Below is a small trained network, with its code and all its weights. Each question gives an input and a class and asks what happens when units are switched off, that is, made to give their printed mean instead of their output.

import numpy as np


def w(rows, s, z=0):
    codes = np.array(rows[::2]) - 128.0
    scale = np.full(codes.shape[1], s)
    scale[-1] = z or s
    return codes * scale


def f(y):
    return y / 2 * (1 + np.tanh(0.7978845608 * (y + 0.044715 * y**3)))


def log_softmax(a):
    a = a - a.max(-1, keepdims=True)
    return a - np.log(np.exp(a).sum(-1, keepdims=True))


def net(x, mask):
    res = np.array(x, float).reshape(1, 5) / 4 @ E
    y = f(res @ A[0][:, :-1].T + A[0][:, -1])
    res = res + np.where(mask, y, B[0][:, -1]) @ B[0][:, :-1]
    return log_softmax(res[-1] @ U[:, :-1].T + U[:, -1])


A, B = {}, {}
E = w([
[211,53,146,164,78,135,233,148,217],'x0',
[147,184,139,227,141,255,152,111,88],'x1',
[109,176,81,233,178,41,172,107,158],'x2',
[173,75,168,188,186,90,98,203,53],'x3',
[126,229,125,126,1,102,154,218,88],'x4',
],0.009)
A[0] = w([
[103,102,148,99,109,37,128,121,141,22],'n0',
[143,177,113,123,48,103,130,195,101,35],'n1',
[112,177,81,217,166,47,164,85,155,62],'n2',
[190,108,194,179,190,81,84,221,42,36],'n3',
[120,126,165,149,125,126,92,82,161,40],'n4',
[156,187,153,145,59,109,166,203,124,59],'n5',
[136,92,113,148,181,125,122,70,140,66],'n6',
[176,83,145,145,122,118,183,147,112,41],'n7',
[123,86,145,118,116,80,126,145,167,34],'n8',
[148,168,130,212,118,204,130,109,102,2],'n9',
[114,92,104,55,127,2,102,143,161,32],'n10',
[137,121,162,69,108,194,55,138,112,38],'n11',
[172,122,139,129,96,135,165,123,186,40],'n12',
[95,154,103,75,83,159,152,55,141,43],'n13',
[197,81,155,54,84,189,130,131,112,34],'n14',
[122,68,132,106,172,166,110,97,153,45],'n15',
[144,179,147,200,155,237,158,99,101,21],'n16',
[129,103,129,142,188,121,123,74,144,76],'n17',
[199,67,139,174,86,142,212,157,214,45],'n18',
[146,78,126,130,158,134,145,88,146,83],'n19',
[112,165,58,192,146,61,157,115,153,52],'n20',
[29,188,104,118,172,119,38,102,56,6],'n21',
[148,152,90,151,145,104,130,109,146,49],'n22',
[124,202,138,124,79,92,151,168,120,32],'n23',
[145,77,151,124,210,141,101,31,161,82],'n24',
[84,221,72,86,98,166,149,39,231,75],'n25',
],0.012,0.0085)
B[0] = w([
[197,143,123,97,139,187,149,103,133,170],'n0',
[101,169,80,110,114,150,76,192,128,201],'n1',
[88,65,220,84,110,175,121,161,80,214],'n2',
[141,22,94,218,209,102,154,145,208,226],'n3',
[141,136,106,100,219,160,198,166,84,128],'n4',
[92,159,75,116,99,142,86,172,98,213],'n5',
[101,156,105,116,116,147,115,170,123,175],'n6',
[129,127,121,143,194,85,169,113,111,157],'n7',
[168,161,116,102,175,156,144,103,132,149],'n8',
[199,137,113,73,124,186,129,76,182,190],'n9',
[237,145,129,112,105,219,81,49,180,228],'n10',
[91,97,213,81,147,137,162,140,95,199],'n11',
[141,155,134,143,199,72,181,138,104,169],'n12',
[151,77,115,181,213,107,145,170,170,190],'n13',
[96,83,211,77,139,135,128,138,74,204],'n14',
[88,156,83,88,117,158,129,199,121,178],'n15',
[211,148,125,90,105,177,68,77,179,218],'n16',
[114,154,108,117,113,134,97,177,117,176],'n17',
[112,210,139,130,143,34,197,58,83,238],'n18',
[113,178,99,142,129,121,124,154,108,165],'n19',
[92,98,211,53,126,150,129,160,106,188],'n20',
[129,217,135,126,141,17,255,50,59,253],'n21',
[149,119,156,73,187,145,175,156,98,137],'n22',
[103,158,77,102,121,156,94,193,116,182],'n23',
[90,177,63,121,61,133,71,194,103,231],'n24',
[144,35,102,221,205,103,139,141,165,251],'n25',
],0.011,0.012)
U = w([
[88,167,63,113,117,150,111,195,118,124],'0',
[127,179,144,120,144,56,179,81,106,115],'1',
[210,138,131,102,126,204,119,79,154,123],'2',
[86,79,252,91,135,162,139,162,107,129],'3',
[137,40,91,171,173,106,145,158,160,106],'4',
[77,86,156,189,32,86,75,74,156,252],'5',
[84,109,149,139,79,122,117,92,158,108],'6',
[87,101,149,166,48,127,124,88,147,102],'7',
],0.014,0.032)

Each question gives the input, the list of numbers given to net, and the class t.
The units are the neurons (one row each of A and B). Each row of codes is followed by its name. A weight is (code - 128) times the scale printed after its matrix; where a second scale follows, it is the last column's (A, B and U).
mask holds one flag per neuron, in row order. A switched-off neuron (its flag False) gives its mean, the last column of its row in B, instead of its output. The means were averaged over made-up inputs and are rounded, as every weight is.
A unit's drop is (log p(t) with every unit on - log p(t) with that unit switched off) / (log p(t) with every unit on - log p(t) with every unit switched off).
unit that matters most: the unit with the biggest drop
k most important neurons: the k neurons with the biggest drops, biggest first
drop when u is switched off: that unit's drop, to one decimal
input [2,5,8,7,-1], class 3: 3 most important neurons	(n2; n20; n25)
input [5,-1,-5,-3,3], class 1: unit that matters most	n18
input [-7,-1,4,-8,0], class 4: 3 most important neurons	(n25; n13; n18)
input [0,-7,-7,6,0], class 2: 3 most important neurons	(n10; n2; n0)
input [-2,5,6,6,2], class 3: 4 most important neurons	(n2; n20; n25; n10)
input [-8,-8,-3,-8,0], class 1: 2 most important neurons	(n21; n16)
input [-6,-7,-4,-7,-3], class 2: 4 most important neurons	(n10; n3; n18; n0)
input [2,5,6,-4,-4], class 3: 2 most important neurons	(n2; n20)
input [-7,-6,-1,-7,2], class 1: 2 most important neurons	(n21; n3)
input [1,4,-6,-7,-7], class 0: 3 most important neurons	(n24; n15; n3)
input [-7,-3,3,6,-7], class 0: 3 most important neurons	(n24; n18; n17)
input [4,-2,-8,2,-8], class 0: 4 most important neurons	(n24; n15; n19; n2)
input [1,-7,6,-6,8], class 0: 3 most important neurons	(n23; n1; n5)
input [2,3,-7,-1,6], class 3: unit that matters most	n14
input [-1,6,-5,8,2], class 4: 2 most important neurons	(n3; n10)
input [-5,-7,-4,0,-6], class 2: 4 most important neurons	(n10; n0; n5; n1)
input [5,-3,4,-8,3], class 4: drop when n25 is switched off	1.6
input [5,7,-8,-1,-5], class 3: drop when n11 is switched off	1.1
input [-5,-4,-5,2,-2], class 1: drop when n14 is switched off	0.1
input [-4,6,7,-3,-7], class 0: drop when n16 is switched off	0.0
input [-1,7,-4,6,0], class 2: unit that matters most	n16
